Below is a small trained network, with its code and all its weights. Each question gives an input and a target symbol and asks what happens when units are switched off, that is, made to give their printed mean instead of their output.

import numpy as np


def w(rows, s, z=0):
    codes = np.array(rows[::2]) - 128.0
    scale = np.full(codes.shape[1], s)
    scale[-1] = z or s
    return codes * scale


def norm(h):
    return h / np.sqrt((h * h).mean(-1, keepdims=True) + 1e-5)


def f(y):
    return np.maximum(y, 0)


def softmax(a):
    e = np.exp(a - a.max(-1, keepdims=True))
    return e / e.sum(-1, keepdims=True)


def log_softmax(a):
    a = a - a.max(-1, keepdims=True)
    return a - np.log(np.exp(a).sum(-1, keepdims=True))


def net(x, mask):
    ids = ['αβεμστφ'.index(c) for c in x.split()]
    T = len(ids)
    res = E[ids] + P[:T]
    u = 0
    for l in range(3):
        q, k, v = (norm(res) @ M[l].T for M in (Q, K, V))
        z = softmax(np.where(np.tri(T) > 0, q @ k.T / 3**0.5, -1e9)) @ v
        res = res + np.where(mask[u], z, O[l][:, -1]) @ O[l][:, :-1]
        u += 1
        y = f(norm(res) @ A[l][:, :-1].T + A[l][:, -1])
        res = res + np.where(mask[u : u + 8], y, B[l][:, -1]) @ B[l][:, :-1]
        u += 8
    return log_softmax(norm(res)[-1] @ U[:, :-1].T + U[:, -1])


Q, K, V, O, A, B = {}, {}, {}, {}, {}, {}
E = w([
[209,124,131],'α',
[185,94,127],'β',
[159,136,255],'ε',
[98,101,126],'μ',
[97,92,128],'σ',
[95,106,101],'τ',
[123,201,115],'φ',
],0.0083)
P = w([
[4,146,127],'0',
[32,141,124],'1',
[50,147,122],'2',
[80,129,129],'3',
[100,125,133],'4',
[119,122,137],'5',
[138,118,135],'6',
[151,109,139],'7',
[164,112,132],'8',
[183,109,133],'9',
[193,117,137],'10',
[206,112,137],'11',
[199,103,152],'12',
],0.0037)
Q[0] = w([
[38,24,117],'0.h1',
[176,254,104],'0.h1',
[175,254,113],'0.h1',
],0.0062)
K[0] = w([
[125,102,1],'0.h1',
[105,188,211],'0.h1',
[116,201,230],'0.h1',
],0.008)
V[0] = w([
[128,114,212],'0.h1',
[139,127,2],'0.h1',
[126,115,238],'0.h1',
],0.004)
O[0] = w([
[188,175,191,55],'0.h1',
[67,73,3,253],'0.h1',
[198,173,207,25],'0.h1',
],0.0036,0.00064)
A[0] = w([
[96,117,73,104],'0.n1',
[179,133,123,49],'0.n2',
[74,119,75,104],'0.n3',
[195,107,110,88],'0.n4',
[253,92,122,88],'0.n5',
[144,98,187,70],'0.n6',
[147,132,147,6],'0.n7',
[139,52,152,46],'0.n8',
],0.0051,0.0022)
B[0] = w([
[177,117,129,226],'0.n1',
[93,94,147,138],'0.n2',
[183,106,116,253],'0.n3',
[62,110,122,149],'0.n4',
[1,92,108,179],'0.n5',
[140,113,88,147],'0.n6',
[113,107,124,128],'0.n7',
[112,209,168,161],'0.n8',
],0.005,0.0026)
Q[1] = w([
[253,248,247],'1.h1',
[141,82,146],'1.h1',
[28,19,65],'1.h1',
],0.0063)
K[1] = w([
[12,124,102],'1.h1',
[160,151,105],'1.h1',
[255,137,139],'1.h1',
],0.015)
V[1] = w([
[91,64,81],'1.h1',
[190,77,223],'1.h1',
[109,253,102],'1.h1',
],0.0048)
O[1] = w([
[165,74,151,253],'1.h1',
[2,135,129,50],'1.h1',
[191,199,103,56],'1.h1',
],0.0062,0.0017)
A[1] = w([
[183,184,63,7],'1.n1',
[148,245,148,221],'1.n2',
[159,209,189,251],'1.n3',
[58,38,171,104],'1.n4',
[154,216,32,96],'1.n5',
[231,47,86,18],'1.n6',
[253,201,114,144],'1.n7',
[136,132,123,80],'1.n8',
],0.0039,0.0018)
B[1] = w([
[197,122,66,149],'1.n1',
[158,85,54,180],'1.n2',
[89,86,72,196],'1.n3',
[210,189,146,251],'1.n4',
[234,192,115,165],'1.n5',
[198,110,92,237],'1.n6',
[129,157,3,218],'1.n7',
[122,127,121,128],'1.n8',
],0.0046,0.0023)
Q[2] = w([
[96,143,22],'2.h1',
[254,131,140],'2.h1',
[98,110,202],'2.h1',
],0.013)
K[2] = w([
[227,201,181],'2.h1',
[125,141,2],'2.h1',
[79,59,151],'2.h1',
],0.0095)
V[2] = w([
[45,150,92],'2.h1',
[254,146,156],'2.h1',
[81,131,117],'2.h1',
],0.0048)
O[2] = w([
[214,108,166,22],'2.h1',
[5,164,148,254],'2.h1',
[254,97,135,72],'2.h1',
],0.0035,0.0024)
A[2] = w([
[109,108,83,116],'2.n1',
[147,141,184,249],'2.n2',
[88,30,183,54],'2.n3',
[60,153,150,65],'2.n4',
[188,162,13,234],'2.n5',
[120,123,57,77],'2.n6',
[3,150,112,50],'2.n7',
[115,106,136,89],'2.n8',
],0.0042,0.0019)
B[2] = w([
[126,114,106,173],'2.n1',
[72,153,151,160],'2.n2',
[134,245,134,179],'2.n3',
[110,129,53,152],'2.n4',
[99,186,253,251],'2.n5',
[140,107,159,168],'2.n6',
[55,158,17,185],'2.n7',
[138,143,129,134],'2.n8',
],0.0043,0.0034)
U = w([
[144,21,95,205],'α',
[102,154,132,2],'β',
[76,134,250,148],'ε',
[188,209,52,198],'μ',
[86,163,154,101],'σ',
[100,153,106,96],'τ',
[130,207,157,46],'φ',
],0.013,0.006)

Each question gives the input, a string of symbols that net reads in full, and the target symbol t.
The units are the heads (3 rows each of Q, K, V and O) and the neurons (one row each of A and B). Each row of codes is followed by its name. A weight is (code - 128) times the scale printed after its matrix; where a second scale follows, it is the last column's (O, A, B and U).
mask holds one flag per unit, layer by layer, with each layer's heads first. A switched-off unit (its flag False) gives its mean, the last column of its rows in O or B, instead of its output. The means were averaged over made-up inputs and are rounded, as every weight is.
A unit's drop is (log p(t) with every unit on - log p(t) with that unit switched off) / (log p(t) with every unit on - log p(t) with every unit switched off).
The circuit of an input: a set's keep is (log p(t) with only the set's units on - log p(t) with every unit switched off) / (log p(t) with every unit on - log p(t) with every unit switched off). Starting from the 12 units with the biggest drops (on a tie, the unit counted first), units are removed one at a time, each time the one whose removal leaves the highest keep (on an exact tie, the one counted first), for as long as the keep stays at least 0.8.
units of the circuit, in order: the units of the circuit, biggest drop first
top k neurons: the k neurons with the biggest drops, biggest first
top k neurons in layer l: the k neurons of layer l with the biggest drops, biggest first
drop when u is switched off: that unit's drop, to one decimal
input τ τ τ μ σ τ ε ε μ τ α, target α: units of the circuit, in order => [0.n5]
input τ τ σ ε β β τ ε, target α: units of the circuit, in order => [2.h1; 2.n5]
input φ τ τ φ τ σ, target μ: top 2 neurons => [0.n5; 1.n7]
input σ α μ, target ε: top 4 neurons in layer 1 => [1.n4; 1.n3; 1.n2; 1.n7]
input α μ φ σ μ, target μ: top 2 neurons => [0.n5; 1.n7]
input τ α μ ε τ α σ σ τ σ ε, target α: units of the circuit, in order => [2.h1; 1.h1]
input φ τ α β τ τ φ φ β φ τ, target μ: units of the circuit, in order => [1.h1; 0.n5]
input α σ μ μ φ τ β β σ, target ε: top 2 neurons in layer 0 => [0.n8; 0.n1]
input σ σ τ β φ τ, target μ: units of the circuit, in order => [0.n5; 1.h1]
input τ σ φ τ σ, target μ: top 2 neurons in layer 1 => [1.n7; 1.n6]
input σ μ β, target ε: top 2 neurons in layer 0 => [0.n8; 0.n3]
input τ σ σ, target α: top 2 neurons => [2.n5; 0.n8]
input τ μ τ σ σ τ σ σ α, target ε: top 2 neurons in layer 2 => [2.n3; 2.n7]
input φ τ μ σ φ τ μ, target μ: units of the circuit, in order => [1.h1]
input α σ β, target ε: top 3 neurons in layer 1 => [1.n7; 1.n4; 1.n6]
input τ τ τ μ σ σ μ, target ε: top 4 neurons in layer 1 => [1.n7; 1.n4; 1.n3; 1.n2]
input τ σ μ, target α: drop when 2.n5 is switched off => 1.6
input σ τ σ, target α: drop when 2.n5 is switched off => 1.0
input β σ μ μ σ, target ε: drop when 2.n3 is switched off => 0.2
input σ τ μ ε μ μ α, target α: top neuron in layer 0 => [0.n5]
